[128 = 0]

[126 144 126 129 150 149 108 150 139 157 129 101 142 130 120 131 155 127
 117 131 133  67 128 142 139 136 119 140 109 136 148 119 127 148 124 119
 125 124 125 129 134 121 170 132 117 166 140 105 115 116 127 122 158  73
 124 113 135 152 120 153 116 125 133 132  97 122 131 124 120 125 131]
T (60)
[137 133 136 132 130 160 117 178 153 131 126  97 127 145 120 127 139 111
 118 103 121  73 129 126 140 143 117 150 116 122 122 111 135 144 138 107
 145 133 117 140 121 121 146 132 129 126 133 132 143 146 122 122 155 130
 120 128 130 143 124 158 109 122 146 147 119 109 135 124 126 127 128]
T (60)
[134 140 142 129 134 159 104 153 143 149 136  98 125 137 121 124 150 115
 120 106 129  74 141 137 151 130 130 141 110 141 136 160 150 153 134 109
 143 127 112 133 139 135 171 134 117 149 131 126 133 142 128 117 162  95
 124 115 101 135 127 168 125 119 130 134 106 114 120 125 130 129 136]
T (53)
[134 153 122 127 143 142 110 178 160 150 129 107 131 147 113 120 126 134
 116 127 124  57 133 134 137 135 127 133 104 124 143 121 133 164 140 117
 120 132 115 133 137 122 167 132 117 156 121 119 124 137 115 119 154 100
 129 123 150 150 143 127 116 126 148 127 113  93 134 122 122 118 126]
R (54)
[135 147 110 111 121 178 111 177 139 156 136 101 129 132 116 130 132 103
 106  68 107  12 132 137 157 144  92 133 110 139 119 132 143 162 149  90
 145 121 114 153 156 117 159 126 128 122 136 122 151 114 155  99 182  83
 134 125 103 125 110 211 135 117 131 147 121 101 112 100 118 132 157]
R (49)
[134 143 117 127 142 162 117 175 150 160 132  94 139 138 117 130 126 116
 121 125 118  50 127 127 144 127 117 137 105 130 142 128 136 168 142 108
 142 132 108 150 140 117 176 139 121 148 135 122 139 132 124 131 152  90
 123 125 109 136 116 160 123 120 135 133 102 101 127 116 134 119 138]
T (53)
[127 137 134 129 146 145 102 153 163 154 133  98 133 140 122 132 160 129
 120 116 139  91 135 131 142 131 137 143 115 128 142 119 129 148 128 118
 132 134 113 131 121 128 177 131 130 157 132  94 113 120 130 121 151  88
 122 114 114 142 130 146 120 122 119 136  98 121 131 113 134 124 131]
T (60)
[135 136  94 114 145 143 119 188 165 159 132  97 146 139 148 140 133 133
 110 111 115  41 130 133 139 122 114 137  94 138 143 120 117 161 143 129
 112 127 123 142 138 113 168 143 121 136 136 117 125 111 159 123 139  71
 131 115 143 155 124 112 116 137 140 131 104 129 140  93 130 109 135]
R (49)
[136 151  97 110 142 156 108 194 160 174 123  88 136 139 114 130 136 120
 109 111 111  13 123 127 154 135 106 135  99 135 130 123 127 164 145 110
 136 127 113 133 147 114 185 139 121 138 132 126 133 109 142 114 160  56
 128 110 133 148 120 169 126 120 144 143 103 115 120  95 126 125 160]
R (49)
[139 137 105 118 140 162 116 173 146 151 137  94 151 137 114 133 129 122
 117 120 114  55 121 138 151 128 113 129 114 133 136 125 123 161 148 118
 131 132 119 137 143 109 160 136 116 134 135 127 138 114 138  93 150  85
 119 113 113 138 114 148 117 127 141 131 102 116 134 165 126 120 132]
R (49)
[127 152 157 117 137 143 111 174 167 150 138 102 120 144 116 121 148 111
 110 100 117  47 124 124 146 149 121 141  97 127 120 101 148 137 138 107
 134 127 109 128 134 129 170 129 116 167 117 115 121 161 121 103 184 116
 120 137 170 153 118 182 128 124 135 149 115 102 109 124 118 114 130]
T (60)
[125 156 110 125 151 168 114 184 167 181 126  81 141 163 129 122 155 119
 111 110 116  45 132 148 142 134 134 145  93 141 144 128 122 188 117 112
 138 127 114 113 165 120 182 156 111 142 128 109 103  91 130  91 167  67
 130 104 152 160 124 140 131 122 153 148 103 103 137  77 128 110 115]
T (53)
[133 145  95 131 140 146 114 190 163 159 123  89 159 150 114 138 139 132
 109 145 106  39 124 136 146 134 111 131 113 137 137 109 123 161 148 109
 119 126 112 144 139 111 168 135 111 142 145 120 141 115 117 121 160  72
 109 123 143 159 110 145 112 132 146 130 105 124 150 118 127 105 133]
R (49)
[129 129 124 130 136 158 123 181 151 154 127  99 127 137 138 124 143 111
 116 101 109  81 127 132 131 126 126 138 121 138 130 129 138 167 120 108
 159 123 113 124 148 127 141 150 127 108 115 114 138 113 139 103 144 105
 127 116 130 145 126 135 122 122 137 151 132 105 131  89 124 116  97]
T (60)
[136 140 146 126 153 174 104 188 167 154 136  77 134 154 131 118 176 115
 114 113 120  62 140 135 139 143 129 151 102 131 132 107 129 151 122 103
 140 139 115 123 147 122 180 136 124 158 130 127 128 136 123 104 146 114
 117 115 145 164 124 148 105 120 147 141 108 107 132 104 126 125 119]
T (53)
[128 155 116 122 120 184 180 178 141 166 130  99 132 139 114 118 122 111
 120 104 124  41 131 131 151 145 125 134  97 132 148 121 169 178 146 119
 136 126 108 133 147 122 176 136 119 153 139 124 137 124 125 105 169  82
 129 122 110 132 123 175 129 118 143 121 108 113 124 123 129 128 131]
T (53)
[136 152 113 123 157 144 113 169 150 159 122  98 140 139 110 126 138 121
 114 120 124  63 132 134 126 145 125 139 114 135 129 103 124 157 157  94
 138 124 118 134 142 124 157 132 115 136 129 126 132 132 136 108 146 105
 122 117 125 146 110 155 122 124 136 134 113 134 123 112 132 117 132]
T (53)
[127 142 116 129 145 154 101 193 167 149 132  91 136 138 108 125 139 127
 104 124 113   9 132 132 144 121  90 137 110 127 130 100 126 141 157  99
 118 122 114 150 132 114 174 133 126 160 132 121 138 137 128 127 161  86
 252 119 147 156 117 157 107 129 142 153  99 126 125 127 118 115 156]
R (54)
[131 151 134 127 133 157 110 180 152 149 134 103 124 141 111 129 119 116
 114 106 108  44 129 143 151 122 124 137 100 138 141 122 135 168 147 109
 136 124 118 137 159 128 161 142 112 152 125 120 140 123 126 112 155  92
 113 118 138 143 124 150 127 120 140 137 109 114 129 115 113 123 138]
T (53)
[130 146 144 125 143 153 105 163 147 146 125 106 136 150 110 115 145 132
 123 138 129  85 122 140 160 131 137 143 114 126 150  86 143 149 136 119
 126 135 116 136 131 131 176 143 142 165 126 115 126 153 115 112 173 110
 119 122 132 145 127 159 127 124 141 155 101 123 143 137 125 133 123]
T (60)
